Each row is followed by roughly how far along a hidden order it lies, from 0 to 9. A new part has a new order.
In the rows, 128 means zero.
[137 135 157 132 156 151 158 139 124 142 120 204 123 158 127 103 155  89
 100 124 132 125 161 216  88 139 119 123 164 129 109  61 164 119 141 146
 104 150  95 107  82 138  90 179 141 130 120 143 129 145 166 108  97 141
 133 180 135 141 179  96  99 130 117 129 132 143 124 123 100 231 170 158
 127 197 130 123 126 154 135 161 142 115 150 135 130 116 113 120 119 117
 100 137 143 128 115 102 124 121  90 118 131 147 112 150 136 119 151 111
  96 105 126 149 101 154 108 155 135 144 129  78 122 143 103 129 135 125
 147 114 154] => 6
[124 120 116 128 122 125 255 121 179 126 128 181 106 169 130 116 144  90
 138 118 167 134 124 174 127 134 141 136 114 120 140 150 134 126 170 101
  97 142 126 111 126 147 139 149 132 123 151 121 144 158 205 113 173 135
 113 209 131 135  95  70 123 144 129 147 138 127 146 155  89 255 119 127
 136 163 154 121 114 197 137 134 136 102  99 158 135 124 121 121  93 112
  71 125 105 122 126 163 137 131 143 143 157 134 114 139 141 166  95 151
  76 104 139 121 118 125 102 123 148 168 139  93 139 144 101 120 156 149
 167 110  98] => 6
[143  83 116 130 123 147 118 147 140 122 133 118 103 157 134 136 158 169
 155 141 152 115  83  68 173 123 172 138 117 112 123 191 117 114  76 117
 145 134 138 113  98  86 136 138 116 136 104 175 105  86  87 168 142 109
 105 137 131 126 148 144 143 132 132 102 170 126 158 144 114  84 119 168
 119 130 144 139 111 112 126 136 133 148 113 124 117 178 104 134 134 157
 178 110 101 129 111 129 140 147  92 159 151 106 154  56 111 121  99 160
 108 128 148 145 129  91 135 135 158  96 138 136 123 127 140 117 128 145
 107 125  68] => 2
[128 103 114 135 110 164 110 147 108 116 132 120 130 191 146 139 155 184
 138 145 184 119  42  13 184 118 152 147  98 114 149 195 104 109  78 123
 145 123 142 141 127 101 102 129 139 142  96 143 127  96 201 169 200  90
 112 103 129  94 107 133 142 142 126 133 194 104 159 158 126 116 107 171
  87  62 119 119  99  81 104 133 126 144 149 126 113 150 128 139 137 168
 143 126  77 128 131 153 114 135 111 158 139 100 154  92 148  95  76 143
  99 185 155 139 133 149 139 128 146 111 135 148 118 143 131  90 110 131
  83 110 127] => 2
[173 104 115 119 137 125 194 136 136 144 120 218  74 147 125 131 154 129
 148 126 140 119 122 153 124 135 191 127 146 129 119 159 147 110 135 114
  92 158 132 102  99 115 134 133  90 124 122 162 108 111  41 112 127 128
  92 200 128 173 154 115 136 124 156  60 145 152 146 142 106 152 119 168
 172 171 168 139 134 178 162 152 125 135  80 139 124 195  89 113 105 130
 156 115 122 126 103 121 187 135  93 155 150 107 164 107  90 160 136 145
 115  64 131 140 114  53 106 145 174 125 139  86 123 121 142 142 173 180
 124 114  39] => 2
[210 150 130 121 143 133  30 158  81 149 107 200  96 141 115 119 131 148
 108 137 183 128 146 141 113 132 109 120 119  99  86  17 182 145  69 144
 193 126  93 134 145 109 103 217 101 118 100 194 104 116  97 102  91 153
 128  71 117 114 126 197  88 138 113 121 145 142 125 163 124 131 122 141
 135 187  86 130 124  45 139 133 120 171 119 119 122 139  97 122 157 116
 108 132 166 133 107 103  94 128 124 116 144 161  80 102 130  80 129  87
 110 135 125 140  88 149 132 172  71 105 131  93 126  95 114  99 118  84
 122 115 130] => 6
[161 127 131 127 120 117 248 145 199 130 120 168  98 172 125 117 138 135
 145 117 183 131 118 128 140 126 130 145  84 105 119 112 103 142 147  97
 163 131 128 110 165 138 156 151 134 116 133 143 137 150 187 130 181 144
 123 146 131 113  59 121 119 149 119 170 129 115 138 186  75 247 113  78
 142 171 141 123  93 148 119 106 141 104  90 146 146 115 109 133 107 113
  66 128 137 130 118 185 105 139 167 127 172 130  76 124 151 186  72 121
  61 138 145 112 116 142 116 109 124 158 139  91 142 116  88 109 120 115
 139 122  88] => 8
[119 110 142 132 120 136 221 133 187 107 138 119 139 177 131 115 151 127
 137 123 158 132 103 105 148 125 104 146  94 105 131 152  90 135 139 104
 155 117 127 123 133 125 137 146 172 132 128 136 151 136 227 165 184 118
 139 137 138  92 100 130 121 149 102 196 138  96 141 152  83 204 128 102
 108 143 126 119  93 149 105 113 145  99 129 137 136  87 131 142 119 128
  72 128 119 132 129 184  84 148 155 130 158 142 123 147 162 144  79 136
  69 154 159 125 137 170 122  92 133 153 139 115 138 138  89 105 100 105
 165 127 127] => 8
[140 108 168 136 128 131 199 156 214 113 129 120 131 153 131 109 149 148
 147 119  97 123 105 107 140 124  98 144  85 107 101 122  56 136 116  86
 184 124 133  98 133 102 159 155 184 134  92 156 123 119 147 213 186 130
 137 121 144  86 127 140 135 146 111 190 119  87 137 140  51 175 167  72
 129 176 141 124  78 164  97 105 169  70 110 126 144  79 111 156 139 133
  90 129 134 134 118 198  85 161 129 120 171 137  69 128 154 155  62 127
  72 154 163 132 160 156 134  82 157 120 137 103 132 127  86 119  83  86
 167 146 101] => 8
[182 120 145 121 131  99 255 137 198 145 122 199  86 142 116 113 141 115
 146 108 173 137 166 206 109 135 115 131  92 101  98  42 137 156 165 103
 155 140 117 100 154 139 164 164 134 109 148 145 137 160 129 108 150 165
 124 163 129 129  72 126 105 144 108 164 111 126 122 184  69 255 121  81
 173 222 150 125 102 164 150 102 147  92  62 148 141  91  91 127  94  92
  13 133 161 133 103 173 105 139 167 117 183 145  62 135 151 189  76 112
  62  94 141 119  96 131 101  96 114 159 136  82 146  97  82 123 143 117
 212 131  70] => 9
[142 141 179 137 173 163 102 146 102 146 121 192 136 135 123 104 149  84
  78 129  90 125 179 232  72 141  73 117 166 119  83  28 186 134 122 170
 143 143  79 108  69 135  72 221 168 134  99 150 116 135 139 125  68 153
 155 142 132 124 193 133  75 130  95 155 139 133 110 116 110 232 193 151
 116 214 127 119 129 113 130 161 157 124 163 114 122  84 111 129 144 126
  96 141 163 133 105  79  84 121  65 107 127 164  86 160 145  79 164  87
  98  90 121 171  99 181 114 164 115 127 124  75 117 153 103 126 106  95
 142 116 181] => 7
[ 86  87 119 135 122 153 184 117 145 111 147 136 128 157 142 127 156 100
 141 133 110 122  93 118 152 134 155 133 142 136 152 230 137 102 139 122
  78 142 136 109  50 115 117 120 146 143 128 127 130 110 125 162 149 102
 109 217 139 143 194  80 142 131 132 107 159 132 151 120 122 140 138 166
 118 110 172 133 131 191 133 164 140 119 127 140 110 161 129 124 105 156
 146 116  83 122 123 137 160 136  85 160 134 126 179 132 106 125 124 177
 130 101 144 150 123 105 118 136 199 129 139 128 124 172 144 143 162 175
 121 118  99] => 2
[131 104 143 132 128 155 158 133 134 115 137 140 124 169 132 125 157 129
 133 134 159 132 109 103 147 125 116 140 102 100 126 144 120 123 106 124
 161 125 123 128 104 119 124 169 156 136 111 151 137 109 220 165 174 113
 127 133 132 106 122 130 113 144 103 168 169 111 144 156 107 173 127 135
 106 129 129 123 113 113 123 135 141 131 130 127 121 110 123 137 131 143
  99 125 107 133 122 158  85 144 120 135 158 134 117 135 147 111  89 140
  78 153 159 147 125 162 118 119 136 131 140 111 131 134 108 100 110 119
 138 120 114] => 5
[ 79  99 148 135 122 146 219 123 183 106 152 119 150 152 138 112 151  92
 134 124 102 129  98 129 136 136 113 139 129 127 145 193 116 117 155 109
 100 127 130 106  62 124 130 117 184 141 137 120 153 130 179 181 162 114
 136 195 145 124 154  80 131 137 111 170 132 112 135 118 108 180 160 110
 105 133 165 130 106 212 112 141 151  94 128 141 121  97 138 136 109 141
 121 126 103 125 124 169 119 142 116 141 141 150 130 167 145 137  96 154
 100 121 154 153 153 132 118 102 191 140 137 129 133 166 105 139 138 142
 153 134 135] => 6
[ 75 107 105 137 113 171 120 122 126 103 148  94 133 162 143 127 149 110
 125 148 126 123  57  84 164 130 141 137 129 137 161 251 130  95 109 122
  93 123 132 126  54 113  96 119 147 147 113 141 126 104 180 171 157 103
 116 170 134 120 170 100 145 137 134 129 176 116 156 116 138  98 140 167
  91  85 150 131 125 152 113 167 133 136 156 136 107 158 143 134 139 168
 172 115  76 120 138 149 143 133  90 163 127 124 176 127 122  87 112 177
 126 139 148 146 156 124 134 144 186 120 137 155 124 182 148 124 139 149
  93 109 137] => 2
[ 75 112 157 139 143 153 197 136 172 123 137 113 150 149 135  95 155  72
 112 123  78 124 120 189 100 143 116 128 159 145 139 152 120 102 170 124
  70 135 104  92  53 135 109 136 184 140 141 122 149 153 172 168 130 135
 147 225 151 144 199  54 123 124 128 152 108 127 120  84  97 187 188 121
 113 151 172 141 114 228 107 166 159  76 137 144 126 111 133 120 118 136
 122 131 133 121 116 146 141 131  88 135 121 163 128 181 131 134 154 144
 100  82 138 140 144 125 113 125 197 149 134 105 127 172 112 158 139 132
 161 138 176] => 6
[152 120 148 131 128 150 127 145 142 113 134 148 134 183 129 116 152 153
 128 130 143 126  87  82 154 126 107 142  92  96 115 127 101 125 100 114
 176 119 127 128 118  99 121 174 166 137  90 168 126 106 167 170 174 114
 134  97 135  85 135 152 120 146 107 175 156  99 137 139  94 169 141 117
 107 140  97 118  96 104 109 121 140 120 137 120 127  94 118 149 143 134
  98 127 118 135 127 168  81 149 135 127 156 130  92 122 152 106  70 119
  87 171 155 141 137 172 130 111 130 120 139  97 127 122 104 101  97 105
 139 129 122] => 6
[ 98  99 150 137 131 147 185 134 166 123 142 135 132 156 137 107 163 100
 134 125  93 116 115 157 121 139 150 130 156 134 143 171 123  98 154 116
  84 140 127  98  52 117 116 122 156 140 135 125 136 121 130 155 137 115
 130 206 147 145 187  75 135 124 129 115 124 132 133 100 101 156 164 142
 120 159 168 137 112 220 127 161 145 102 133 139 125 142 122 125 105 137
 142 124 110 126 117 138 150 139  90 147 134 140 144 161 124 154 130 152
 110  67 141 144 141 102 113 122 200 140 135 113 120 155 125 152 148 156
 137 140 118] => 4
[123 127 147 135 144 154 158 138 131 133 124 190 132 177 134 109 150  98
 107 127 149 131 127 158 107 135 110 130 140 122 122 100 144 119 135 141
 119 143 101 123 106 138  90 174 154 131 120 131 141 149 214 119 147 127
 132 182 133 119 137  95 105 136 116 150 152 122 130 135 109 234 153 145
 117 158 135 118 124 129 126 151 141 115 148 137 127 109 126 125 120 128
  93 138 123 126 121 127 116 123 106 131 135 142 118 139 149 114 125 111
  94 120 133 146 109 159 116 146 136 145 131  92 125 150 105 120 135 124
 136 112 170] => 6
[141 144 119 128 175 165  49 116  36 145 112 199 116 137 118 125 131  83
  82 142 138 123 197 227  88 133 150 111 195 146 118  99 223 108 115 194
  77 148  92 142  74 145  74 189  82 134 120 148  99 136 140  36  30 123
 117 174 116 168 217 100  95 114 147  54 170 173 144 114 166 148 136 227
 118 174 123 118 186  82 170 195 110 188 185 120 127 201 120 101 134 126
 168 123 129 121 129  13 156 102  65 135  88 128 175 132  88  72 228 136
 145  44  92 169  87 131 108 215 108 116 127 102 111 154 151 128 156 163
  92  86 182] => 1
[150 127 149 129 141 132 237 126 149 134 128 221 112 173 123 109 144  90
 116 113 188 138 171 198 102 137 112 131 126 105 124  61 164 136 176 122
 122 146 105 127 131 157 113 186 151 121 148 118 164 168 232  78 150 139
 140 178 131 125  87  87  91 141  96 170 132 129 123 158  98 255 123 124
 132 203 121 114 112 150 147 132 132 115 125 147 140  84 119 119  87  96
  37 140 135 132 120 132  91 124 165 114 154 156  90 176 159 149 108 117
  68 109 138 132  95 163  93 123 112 183 135  73 136 123  76 111 136 131
 176 111 140] => 9
[ 95  96 109 135 102 150 210 121 158 109 146 119 138 183 144 120 161 123
 146 135 139 120  48  64 169 132 166 141 117 124 176 255 103  90 144 101
  84 130 149 122  93 114 109  93 145 141 128 123 139 115 192 152 214  94
 109 191 137 124 135  70 156 139 142 121 161 120 155 122 119 118 121 155
 107  78 146 133 110 191 118 160 127 119 127 148 118 154 133 131 112 153
 144 117  71 122 137 171 153 141 105 161 146 121 177 132 131 129  92 180
 104 142 153 130 159 100 122 114 197 143 140 133 128 160 137 128 151 181
 111 120 110] => 3
[ 66  92 123 140 139 167 132 120 100 124 145  95 133 143 143 138 145 101
 126 143  73 115 112 132 135 129 156 125 153 155 158 203 155 101 116 163
  64 146 134 121  61 129  98 122 141 152 124 103 125 106 124 138 104  97
 116 201 128 149 200  68 136 120 147  97 174 139 147 107 153 113 150 209
  90  78 181 142 153 158 137 154 138 153 155 124 111 185 132 118 119 174
 194 117  82 120 124  95 170 118  43 171  98 121 211 138 109  98 166 172
 141  80 134 169 138  97 124 137 184 112 126 144 113 187 163 141 148 176
  89 116 124] => 0
[226 150  89 111 121 107 122 140 118 144 111 213  85 163 118 128 128 160
 136 126 253 144 116  97 138 132 130 129  76  84 113  63 166 152  95 106
 190 123 118 147 185 122 132 181  82 107 120 182 133 133 176  84 161 149
 109  91 114 118  44 178 107 148 117 131 147 127 131 193 124 159  57  99
 160 171  73 116 109  65 147 109 105 146  88 139 127 117 115 122 122 102
  67 135 144 129 123 147 112 132 202 125 184 121  65  90 147 135  69 103
  96 175 139 106  87 146 127 148  73 134 140  92 140  80 100  88 149 109
 145 119  94] => 6
